In the rows, 128 means zero.
Each row of numbers stands for one node and depends on some of the facts below. Use the named rows to name the rest.

There are 2 kinds of fact about the nodes: ρ, λ.
badresom -ρ-> foflak; baserer -ρ-> dital; bipiva -ρ-> zodes; botru -ρ-> goplam; brasko -ρ-> doke
brofla -ρ-> sistogra; brubak -ρ-> salor; brumul -ρ-> droskan; brutris -ρ-> gifli; bubon -ρ-> skenar
buklak -ρ-> briskir; dedrer -ρ-> kligi; derok -ρ-> kelo; deskemir -ρ-> briskir; dinir -ρ-> druskostem
dipler -ρ-> gogam; dital -ρ-> zamal; dogarul -ρ-> lodo; doke -ρ-> foflak; domen -ρ-> tripon
dotigur -ρ-> goplam; drabrum -ρ-> zodes; dragidrur -ρ-> dogarul; dramafla -ρ-> briskir; draplas -ρ-> sistogra
draplu -ρ-> sistogra; drasi -ρ-> vukur; drelim -ρ-> fopa; driplon -ρ-> briskir; drodratrul -ρ-> laflek
drolo -ρ-> sistogra; droskan -ρ-> goplam; drulumal -ρ-> toton; druskostem -ρ-> nivo; duflel -ρ-> vukur
duklan -ρ-> ledor; duklok -ρ-> dital; finu -ρ-> druskostem; flara -ρ-> zamal; flevur -ρ-> klakluk
flibem -ρ-> gemer; fluzestu -ρ-> gifli; fopa -ρ-> ledor; foplu -ρ-> vukur; gefline -ρ-> zodes
gefu -ρ-> skobel; gifli -ρ-> briskir; gime -ρ-> tripon; gobu -ρ-> grelaran; gogam -ρ-> lodo
goplam -ρ-> stimo; grazom -ρ-> gifli; grelaran -ρ-> nivo; grenil -ρ-> fopa; grosko -ρ-> rogum
gufu -ρ-> badresom; kelo -ρ-> gemer; keplal -ρ-> dogarul; kiskik -ρ-> libaplen; kisko -ρ-> doke
kita -ρ-> skomel; klakluk -ρ-> stimo; klare -ρ-> gogam; klasos -ρ-> vukur; klelik -ρ-> tripon
klepan -ρ-> numon; kletral -ρ-> foflak; klibresku -ρ-> stimo; kligi -ρ-> briskir; kliskem -ρ-> pletol
kubol -ρ-> dogarul; kunu -ρ-> zagra; labok -ρ-> doke; laflek -ρ-> pletol; leflan -ρ-> pletol
libaplen -ρ-> fopa; libro -ρ-> numon; ligakle -ρ-> zagra; ludrus -ρ-> gemer; mafla -ρ-> ledor
malu -ρ-> skomel; medor -ρ-> zodes; migrar -ρ-> goplam; mivo -ρ-> nivo; mufon -ρ-> klakluk
naste -ρ-> goplam; niku -ρ-> flibem; nodro -ρ-> flibem; notil -ρ-> mafla; nubo -ρ-> grelaran
nugri -ρ-> drulumal; nulo -ρ-> flibem; numon -ρ-> nivo; nupin -ρ-> zagra; pavan -ρ-> pletol
penok -ρ-> vukur; piven -ρ-> skobel; plebrin -ρ-> tuvok; pleklol -ρ-> rogum; plepok -ρ-> badresom
pleral -ρ-> dogarul; pletol -ρ-> ledor; plodrer -ρ-> skenar; ploplim -ρ-> rogum; pludus -ρ-> vukur
pofam -ρ-> dogarul; puflor -ρ-> lodo; ragul -ρ-> skomel; reflum -ρ-> skobel; ridem -ρ-> droskan
rodevan -ρ-> zodes; rogum -ρ-> skomel; rozen -ρ-> dogarul; rupel -ρ-> ledor; salor -ρ-> gemer
serekler -ρ-> dital; sibi -ρ-> skomel; siflak -ρ-> libaplen; sifu -ρ-> doke; simal -ρ-> gemer
sistogra -ρ-> zodes; sitran -ρ-> miskigam; skaplel -ρ-> grelaran; skenar -ρ-> toton; skomel -ρ-> foflak
skudro -ρ-> gifli; sofor -ρ-> gogam; sozek -ρ-> nivo; stadum -ρ-> flibem; stesi -ρ-> goplam
stider -ρ-> foflak; stipor -ρ-> nivo; stopul -ρ-> nivo; stuklim -ρ-> skaplel; suflik -ρ-> gifli
sufu -ρ-> zamal; supla -ρ-> tripon; tabre -ρ-> rogum; taflis -ρ-> libaplen; tibrul -ρ-> briskir
tokal -ρ-> kelo; traklos -ρ-> doke; tribis -ρ-> kelo; triflos -ρ-> rogum; tripon -ρ-> ledor
triran -ρ-> badresom; trodru -ρ-> libaplen; trovun -ρ-> kelo; trubrun -ρ-> stimo; truse -ρ-> briskir
tuvok -ρ-> pletol; viski -ρ-> zodes; vodras -ρ-> dogarul; vukur -ρ-> foflak; zagra -ρ-> miskigam
zamal -ρ-> skobel; zameflan -ρ-> dital; zanul -ρ-> kelo; zazem -ρ-> zodes; zefil -ρ-> tripon
zibrok -ρ-> duklan; zigul -ρ-> doke; zirus -ρ-> doke; zodo -ρ-> dital; zoflum -ρ-> drulumal
zogruza -ρ-> vukur; badresom -λ-> doke; baserer -λ-> zameflan; bipiva -λ-> drabrum; botru -λ-> dotigur
brasko -λ-> sifu; brumul -λ-> ridem; brutris -λ-> grazom; bubon -λ-> plodrer; deskemir -λ-> kligi
dinir -λ-> finu; dipler -λ-> sofor; dital -λ-> sufu; dogarul -λ-> puflor; doke -λ-> stider
domen -λ-> klelik; drabrum -λ-> sistogra; dragidrur -λ-> pofam; dramafla -λ-> driplon; draplas -λ-> drolo
draplu -λ-> draplas; drasi -λ-> penok; driplon -λ-> buklak; drolo -λ-> brofla; droskan -λ-> botru
drulumal -λ-> skenar; druskostem -λ-> stipor; duflel -λ-> klasos; duklok -λ-> zodo; flevur -λ-> mufon
flibem -λ-> ludrus; fopa -λ-> tripon; foplu -λ-> duflel; gefline -λ-> viski; gifli -λ-> tibrul
gime -λ-> supla; gobu -λ-> nubo; grazom -λ-> suflik; grelaran -λ-> druskostem; grenil -λ-> drelim
gufu -λ-> plepok; keplal -λ-> rozen; kiskik -λ-> taflis; kisko -λ-> labok; kita -λ-> ragul
klakluk -λ-> goplam; klare -λ-> dipler; klasos -λ-> drasi; klepan -λ-> libro; kletral -λ-> vukur
klibresku -λ-> trubrun; kligi -λ-> truse; kliskem -λ-> pavan; kubol -λ-> dragidrur; kunu -λ-> nupin
labok -λ-> zirus; leflan -λ-> kliskem; libaplen -λ-> grenil; ludrus -λ-> salor; mafla -λ-> fopa
medor -λ-> zazem; migrar -λ-> droskan; naste -λ-> migrar; niku -λ-> nodro; nodro -λ-> stadum
numon -λ-> sozek; nupin -λ-> ligakle; pavan -λ-> tuvok; piven -λ-> gefu; pleklol -λ-> grosko
pleral -λ-> vodras; pletol -λ-> rupel; ploplim -λ-> pleklol; pludus -λ-> zogruza; pofam -λ-> keplal
puflor -λ-> gogam; ragul -λ-> rogum; reflum -λ-> zamal; rogum -λ-> sibi; rozen -λ-> pleral
rupel -λ-> duklan; salor -λ-> simal; serekler -λ-> baserer; sibi -λ-> malu; siflak -λ-> trodru
sifu -λ-> traklos; simal -λ-> kelo; sistogra -λ-> rodevan; skaplel -λ-> gobu; skomel -λ-> kletral
skudro -λ-> brutris; sozek -λ-> grelaran; stadum -λ-> nulo; stesi -λ-> naste; stider -λ-> skomel
stipor -λ-> stopul; stopul -λ-> mivo; suflik -λ-> fluzestu; sufu -λ-> flara; supla -λ-> zefil
tabre -λ-> triflos; tibrul -λ-> dramafla; tokal -λ-> tribis; traklos -λ-> zigul; tribis -λ-> derok
triflos -λ-> ploplim; tripon -λ-> pletol; triran -λ-> gufu; trodru -λ-> kiskik; trovun -λ-> zanul
trubrun -λ-> klakluk; truse -λ-> gifli; tuvok -λ-> laflek; viski -λ-> bipiva; zagra -λ-> sitran
zamal -λ-> piven; zanul -λ-> tokal; zazem -λ-> gefline; zefil -λ-> domen; zigul -λ-> kisko
zodo -λ-> serekler; zoflum -λ-> nugri; zogruza -λ-> foplu

Known rows:
[166 145 115 232 128 109  73 111 167  98  72 142 117 102 127 115 134  90
 154 120 177 137 179  62 149 118  98 134 196 152 146  55 177 167 136 179]: mivo
[163 131 131 120 120 115 137 133 116 121 111 108 119 127 133 134 113 117
 120 133  97 122  50 144 129  92 115 128 119 105 126 154 146 154 110 145]: kliskem
[143 129 129 135 129  99 146 137 106 125 125 108 117 123 123 135  99 114
 120 146 107 139  74 119 129  97 140 116 120  97 144 150 136 127 115 147]: dipler
[162 131 130 121 121 112 137 133 116 121 113 109 118 126 132 136 112 117
 119 135  97 123  52 143 129  93 117 128 119 104 127 154 144 153 110 146]: supla
[165 135 126 142 122 113 124 130 127 115 105 116 119 122 132 131 118 113
 126 132 112 124  77 129 134  99 111 130 134 113 127 136 152 160 115 150]: kiskik
[165 146 107 233 126 109  83 111 157  89  69 136 118  96 120 116 133  81
 153 125 188 142 175  63 150 107 100 126 202 154 158  56 174 165 134 184]: vodras
[140 131 115 109 124  96 156 142 101 142 138 103 113 119 131 133 115 130
 110 153  87 134  58 131 125 118 146 137 100  80 136 183 138 127 109 122]: flevur
[144 131 130 136 129  97 141 139 113 131 129 113 118 124 129 133 100 121
 121 145  99 135  77 118 127 105 139 122 113  96 138 149 138 131 117 141]: sufu
[196 164 160 203 114 129  74  93 162 107  67 153 140 128 136  91 168  92
 189 130 174 123 182  32 131 131 118 135 214 185 145  73 168 152 141 130]: sistogra
[139 119 146 118 132  97 130 136 113 158 135 110 106 140 134 136  89 141
 113 129  61 131  59 128 113 118 142 139  83  79 112 161 138 116 114 138]: deskemir
[164 151  79 202 114 107  89 116 158 111  81 131 111  86 135 108 170 105
 142 136 165 132 159  76 149 150 105 167 182 127 146 102 184 173 127 144]: dotigur
[172 139 122 159 120 116 110 124 138 108  91 122 119 117 134 127 127 106
 133 126 125 122  93 123 138 102  99 133 150 125 129 117 161 171 119 156]: domen
[186 158 168 128 134 154 134  98 112 105 119 142 147 178 120 140 158 120
 122 125 137 108 185  92 119 123 129 123 186 143 107 125 123 121 108  89]: skomel
[182 167 188 129 120 113 140 138 143 131 138 149 158 147 147 101 133 123
 176 166 102 112 108  80 122 114 150 108 144 151 131 150 133 149 137  82]: salor
[210 156 185  98 106 154 126  91 111 111  82 123 114 180 153 108 164 109
 167 138 116 103  39 106 123  80 122 143 164 151 130 137 132 171 103 122]: ledor
[209 153 177 124 106 145 110  99 127 113  76 128 142 149 139 106 159 101
 166 129 128 108  89  94 118 103 116 132 173 166 128 131 149 149 121 117]: tuvok
[166 150 108 204 134 124  97 114 156  94  96 142 122 122 124 137 141 106
 123 116 160 123 188  96 147 121  94 136 187 134 121  77 165 171 122 153]: drasi
[220 153 179 115 100 153 107  95 128 106  64 124 142 149 142 106 163  98
 168 123 127 103  69 107 119  94 105 133 175 172 126 132 152 160 118 121]: pletol
[147 135 124 126 138 114 150 135 109 120 140 117 121 142 122 152 110 129
  97 134 100 125 109 137 130 107 129 123 124  91 116 149 131 133 105 128]: ragul
[196 165 157 167 132 158 105  88 137  94  97 154 147 166 122 132 173 109
 136 115 167 108 222  72 129 129 111 130 217 165 110  88 142 140 117 104]: vukur
[156 142 116 164 137 120 124 124 132 107 117 130 121 132 123 144 124 117
 110 124 130 124 149 116 138 114 111 129 156 113 118 114 148 152 112 140]: sibi

Which node is each row?
No name comes twice in this set of rows, the named rows included.
[160 158 123 196 128  98 110 145 174 108 118 149 132 108 142 116 121 113
 152 145 132 123 142  94 148 114 109 121 156 135 132  99 165 189 138 142] | derok
[172 165 200  95 123 102 172 159 131 143 169 144 163 155 151 107 112 136
 168 183  68 110  68 100 116 107 167  95 108 131 127 186 118 142 135  64] | flibem
[160 142 111 214 128 107  96 117 145  95  79 130 119 101 120 120 126  87
 146 130 173 142 154  74 147 105 110 123 187 143 157  75 166 157 131 178] | pleral
[175 144 178 128 118 119 138 107  97 123 103 117 140 146 121 111 128  99
 160 151 132 136 100  67 114 100 160 107 162 148 158 142 125  98 123 118] | gogam
[208 145 185  81 103 145 135 106 104 122  89 113 142 159 140 114 146 110
 155 134 100 105  33 125 110  90 124 127 142 148 124 168 134 140 111 109] | fopa
[214 157 174 143 105 148  97  92 139 106  66 135 142 144 140 102 167  97
 173 125 143 107 109  83 124 106 106 135 189 177 129 113 157 158 126 122] | laflek
[169 140 121 162 121 116 110 124 139 109  94 122 119 117 133 127 126 107
 132 127 126 123  97 119 138 103 102 133 149 124 129 117 161 169 119 157] | taflis
[181 153 171 111 132 147 143 105 103 116 127 134 146 176 122 138 148 123
 125 131 120 111 153  98 115 119 139 122 167 134 111 144 120 113 108  87] | rogum
[150 134 120 176 129 101 123 126 122 108 101 116 117 112 119 127 109  98
 133 139 143 144 113  94 138  97 127 116 154 120 155 110 150 139 122 165] | keplal
[140 127 128 138 130  95 151 136  99 123 124 104 118 120 118 135  94 110
 121 148 113 145  73 116 129  92 144 110 123 100 153 148 133 120 115 154] | dragidrur
[189 184 183 174 120 110 120 144 183 116 129 173 167 135 155  90 142 116
 197 168 124 106 150  59 137 119 133 103 171 177 131 114 151 185 152  85] | kelo

The same nodes again, as new rows of numbers:
Known rows:
[134 123 112 168  90 149  84 123 149 149 176 181 133 166 129 144  93  99
  84 101 164 115 116  87 161 114 120 118 173  95 111 125]: nubo
[147 133  94 162 103 156 118 120 152 127 170 167 152 155 146 145  91 123
 104  94 175 117 130  83 151 106 114 112 168  92 120 153]: plebrin
[136 143 126 182 101 133  70 120 159 149 161 170 122 166 103 138  98 120
 116  84 144 122 125  72 157 137 108 122 179  98 110 115]: stipor
[124 134 127 147 107 140 107 101 176 141 150 142 154 139 123 142 120 137
 108  63 115 112 129 103 185 162  68 119 203 107 135 100]: kelo
[127 115  93 169 103 130 103 110 159 145 152 191 173 137 147 135  76  95
  76 106 188 127 117 120 155  95 126 109 157 110 110 150]: naste
[133 103  98 155  92 159 123 107 132 124 182 158 144 155 141 134  86  99
  74  84 196 114 100 100 169 101 117 115 154 118 108 142]: zogruza
[134 106  96 145  87 166 119 103 154 141 166 167 168 152 154 154 104  89
  77  98 165 108 114 114 180 111 106 112 169 105 128 129]: nodro
[108  78  79 147  75 176 123 111 166 140 194 195 137 149 209 135  89 112
 100 106 159 114  83 114 189 126 152 113 181 111  79 174]: dogarul
[153 123  77 143  90 163 110 121 153 129 174 174 158 153 142 164 120  98
  89 105 169 118 105 109 158  90 125  98 163 131  91 142]: trodru
[136 112 104 164  95 148 117 106 136 126 176 152 138 156 127 132  89 110
  90  76 187 118 104  93 167 109 112 117 159 119 107 135]: traklos
[140 149 126 176 100 125  95 114 149 147 136 149 136 186 139 132 111 146
 134  53 170 117 104  85 160 131  97 103 174 120 117 119]: grosko
[137 136 118 169  95 134 103 117 144 145 141 156 144 187 151 136 108 133
 119  58 180 114 100  94 161 120 103 101 170 120 120 124]: pleklol
[141 117 100 134  89 171 117 132 146 147 154 181 147 160 140 125  73  83
 100 129 187 120 110 110 168  97 106 119 146 117 108 147]: zodo
[136 128 111 163  93 142 109 115 137 144 146 163 149 190 165 138 106 124
 102  68 189 110  95 102 163 109 109 100 166 119 118 131]: ploplim
[130 112  94 168  87 156 105 108 163 140 167 178 141 155 154 140  92 110
 114  94 160 120 105  94 175 121 125 113 168 110  98 149]: sofor
[144 139 115 146 100 157 104 129 154 150 141 170 136 157 112 120  77 103
 129 111 169 127 119  94 166 118  93 121 154 117 106 135]: baserer
[130 115  90 162  96 144 107 109 153 142 160 182 164 145 149 137  81  96
  81 106 182 120 114 110 162  98 123 108 160 109 106 147]: mufon
[137 124  98 184 106 138  90 125 173 143 151 136 144 156 117 121  90 131
 125  77 146 121 129  60 161 128  96 109 157 100  93 105]: fluzestu
[133 148 112 190 117 105  82 109 174 147 130 172 158 134 106 127  84 129
 120  81 160 138 129  95 151 128 104 113 167 115 109 133]: botru
[147 167 119 185 105 147  76 102 174 146 148 158 131 149 101 130  89 144
 143  59 139 119 138  81 179 125  84 101 162 110  89 124]: drabrum
[122 136 129 156 107 123 114 122 136 140 152 142 132 183 158 118 110 155
 105  40 176 106  93  97 159 132  96  99 186 126 113 121]: skomel

Rows to name:
No name comes twice in this set of rows, the named rows included.
[153 124  78 147  93 162 116 119 151 123 175 173 159 155 145 161 113 105
  88 106 170 117 110 104 155  91 125 101 165 119  99 147] | grenil
[133 102  96 149  86 158 125 116 125 138 169 168 157 184 182 142  95  98
  69  86 207 104  87 115 169  89 122 100 156 117 116 144] | kita
[133 106  96 156  92 158 121 108 135 130 176 164 149 161 148 136  89 100
  78  87 193 111 101 104 168 100 116 111 158 116 108 140] | gufu
[123 117 108 136 100 155 120 105 165 142 166 156 157 140 148 141 107 119
  81  82 139 105 120 114 180 135  90 112 193 106 122 119] | salor
[133 113 102 155  90 151 119 113 133 138 163 162 151 182 167 139  98 109
  84  76 200 107  92 108 166  99 115 102 162 118 115 137] | ragul
[117  94  82 147 102 160 114 134 160 140 180 148 156 152 165 119  82 118
  73  95 158 102 119  88 166 106 107  98 163  98  88 120] | kligi
[132 125 106 186  91 145  93 104 178 145 156 172 128 153 138 135 100 134
 156  76 141 131 106  78 177 150 120 120 174 112  93 144] | rozen
[156 134  87 154  98 155 107 120 157 125 170 168 153 153 132 157 115 114
 104  98 163 122 112  96 155 101 118 104 167 122  99 141] | drelim
[135 145 119 200  98 125  80 104 187 145 141 159 115 149 112 129 104 156
 186  59 124 139 115  60 175 171 109 122 182 115  91 131] | vodras
[135 158 122 197 120  97  76 108 177 147 125 166 151 132  94 123  86 141
 135  73 151 141 136  86 147 138 100 115 173 116 110 126] | dotigur
[122 134 128 163 101 134  76 129 155 152 181 176 117 161 119 135  94 125
  85  90 139 111 123  80 156 135 110 119 200  95 105 113] | druskostem
[151 187 137 200 114 129  62 101 182 147 134 146 122 147  74 125  93 169
 171  38 122 126 145  63 178 146  72 104 169 109  90 112] | rodevan

The same nodes again, as new rows of numbers:
Known rows:
[144 121 124 145  52 156 118 114  78 157 125 134 123 144  80 160 121  89
 148 134 150 123 110 107 175  93 127 132 217 103  45 154 111 127 124  92]: flibem
[108 136 119 117  53 135 133  98  72 186 163 141  99 149 115 101 107 103
 124 111 151  81 144 111 129 126 174 110 133 142 124  88 137 149  86  96]: kiskik
[111 146 146 144  75 162 111 115  59 192 167 140 119 153 138  82 100 103
 132 122 127 155 153  63  78 149 161 109 105 137 167  97 174 134 117  69]: laflek
[132 150 141 146  58 159 117 123  73 146 117 134 113 136 129 159 104 109
 165 146 168 127 130 112 181  80 159 127 208 108  68 141 105 113 117 119]: zagra
[151 144 115 144  65 175 134 135  92 156 122 132 132 137 109 143 118  85
 147 115 174 117 120 138 179  89 183 161 214 103  88 140 115 129 102 119]: deskemir
[132 157 145 145  54 157 111 119  68 141 113 133 110 137 126 160  98 112
 166 151 171 133 142 118 187  75 159 117 206 104  67 139 107 115 119 121]: drulumal
[ 97 165 102 126  77 159 123 110  70 179 195 116 112 100 109  97  93 115
 129 109 113 127 173  76 120 108 143 148 127 169 165  88 185 153 107  87]: malu
[118 140 152 114  60 162 141 121  73 133 112 133 134 125  90 133 120 104
 151 105 151 100 125  97 162  93 169 144 193 133 141 107 129 148 134  99]: draplas
[ 96 170 139 104  72 163  88 110  56 178 173 113 117 131 125 103  79 130
 132 106 142 116 156  87 133 108 156 120 106 152 138  89 191 159 119  99]: nugri
[122 132 116 123  46 136 140 103  80 167 143 152  98 146 113 116 112  92
 132 110 161  81 135 126 148 111 167 119 166 126 105 108 113 139  84 107]: trodru
[ 95 161 149 106  61 172 110 111  85 202 175 113 114 123 117  94 115 109
 157 104 138 106 158 102 124 130 156 129 108 155 136  89 201 152 120  70]: finu
[ 99 148 110  81  73 168 116 113  58 181 182 113 130 134 149 116 111 120
 141  87 120 119 155  94 159 138 155 100 109 146 183 104 186 171 114  67]: dotigur
[127 149 108 120  72 164 148 126  73 170 171 131 107 132 120 109 107 114
 146  95 136 131 162  91 151  85 158 151 152 152 111  92 165 150 126  90]: kisko
[105 141 131 130  47 164 141 125  74 192 147 119 123 128 122 128 106  93
 134 104 159 113 115  96 150  77 155 128 152 129 129 114 151 139 120  96]: puflor
[102 150 110  78  74 169 118 118  53 183 184 112 131 135 149 114 113 117
 147  89 116 121 157  99 160 135 155  99 106 141 177 105 184 175 115  66]: ridem
[102 148 129 119  67 176 121 121  70 186 173 121 117 144 111 119 105 115
 153 111 134 107 125  96 140 109 172 142 139 148 133 110 154 147 127 102]: piven
[132 149 138 136  59 168 128 128  79 144 113 140 109 133 120 155 100  99
 156 112 170 114 123 128 195  70 157 145 198 111  81 143 109 128 115 124]: kunu
[ 97 147 145  92  72 160 114 107  61 166 158 117 135 125  97  96 105 118
 136  97 131 109 142  70 123 121 168 127 132 157 175  73 184 162 132  79]: rodevan
[116 158 103 150  67 148 134 108  78 168 175 120 111 100 110 122 106 105
 145 147 118 141 172  82 130 100 142 135 177 148 134 104 143 128 109  92]: skomel
[129 147 158 132  44 171 143 130 106 164 115 138 103 120 115 148 131  80
 176 115 168 101 123 143 181  89 151 151 203 117  75 143 121 125 114 105]: dinir
[137 132 135 137  43 174 121 115  96 171 139 148 105 144 117 112  92 103
 151 109 133 111 123 102 139  94 160 128 137 116 142 109 137 149  96  95]: zibrok

Which node is each row?
No name comes twice in this set of rows, the named rows included.
[106 145 133 131  68 152 108 104  61 195 173 131 118 152 131  86 103 110
 132 127 132 134 153  71  94 146 168 100 110 140 151  86 171 139 111  73] | duklan
[148 141 108 128  53 193 112 122 105 175 149 119 131 136 105 110  98 109
 157 117 145 118 122 110 161  90 180 146 160 109 135 101 151 151  98  99] | dedrer
[127 138 148 120  53 163 144 123  77 135 111 137 127 126  94 143 118  93
 154 110 158 104 122 108 173  85 167 147 207 125 124 120 115 142 126 107] | zazem
[141 125 121 125  49 176 104 110  94 172 150 130 117 138  86 121  98 113
 149 106 125 109 112  98 159  84 133 138 152 116 108 117 150 159 114  84] | brubak
[105 162 105 134  71 155 132 117  78 172 178 124 112 100 104 111 100 105
 131 110 122 124 165  91 134 102 141 149 151 159 147 101 159 148 109  95] | sibi
[151 139 107 142  57 180 104 116 104 177 150 115 135 139 111 111 102 116
 166 144 145 133 135 101 146 105 185 129 174 105 123  99 145 133  98  92] | briskir
[120 135 125 142  45 184 113 113  96 180 165 121 116 156 111 127 106 122
 185 151 124 120 123  86 147  93 169 120 157 119 123 107 131 129 126  99] | skobel
[130 141 116 104  64 170 142 129  69 153 135 132 121 133 145 159 124  95
 163  94 142 117 131 134 210 108 153 123 176 113 132 148 120 150 109  93] | naste
[133 131 115 121  51 171 113 113  88 168 151 121 120 141 136 137 111 120
 181 138 121 129 142  95 176 100 155  96 157 107 145 117 135 148 111  76] | stimo
[146 144 101 139  82 174 109 122  87 176 148 107 150 140 114 119 118 100
 146 143 165 137 133 113 143 123 196 142 193 110 107 106 146 125  98 100] | gifli
[ 87 157 130 108  72 176 110 111  68 196 190 110 122 142 108 102 101 123
 144 106 122 108 135  80 121 124 172 134 110 160 151  94 180 156 128  90] | gefu
[119 149 104 118  79 152 131 111  64 178 195 118 111 133 131  93 106 125
 150 122 121 150 185  61 127 103 160 121 137 164 120  66 186 145 136  67] | vukur
[121 161 110 161  59 153 144 126  87 149 153 133 108  92  99 143 100  88
 140 127 128 117 151 111 155  88 131 167 194 140 130 138 117 134  98 115] | triflos
[124 141 152 134  34 180 112 110 118 185 145 123 107 125 117 123 119 111
 199 147 138 117 147 107 143 101 150 118 160 116 111  99 152 127 115  76] | nivo

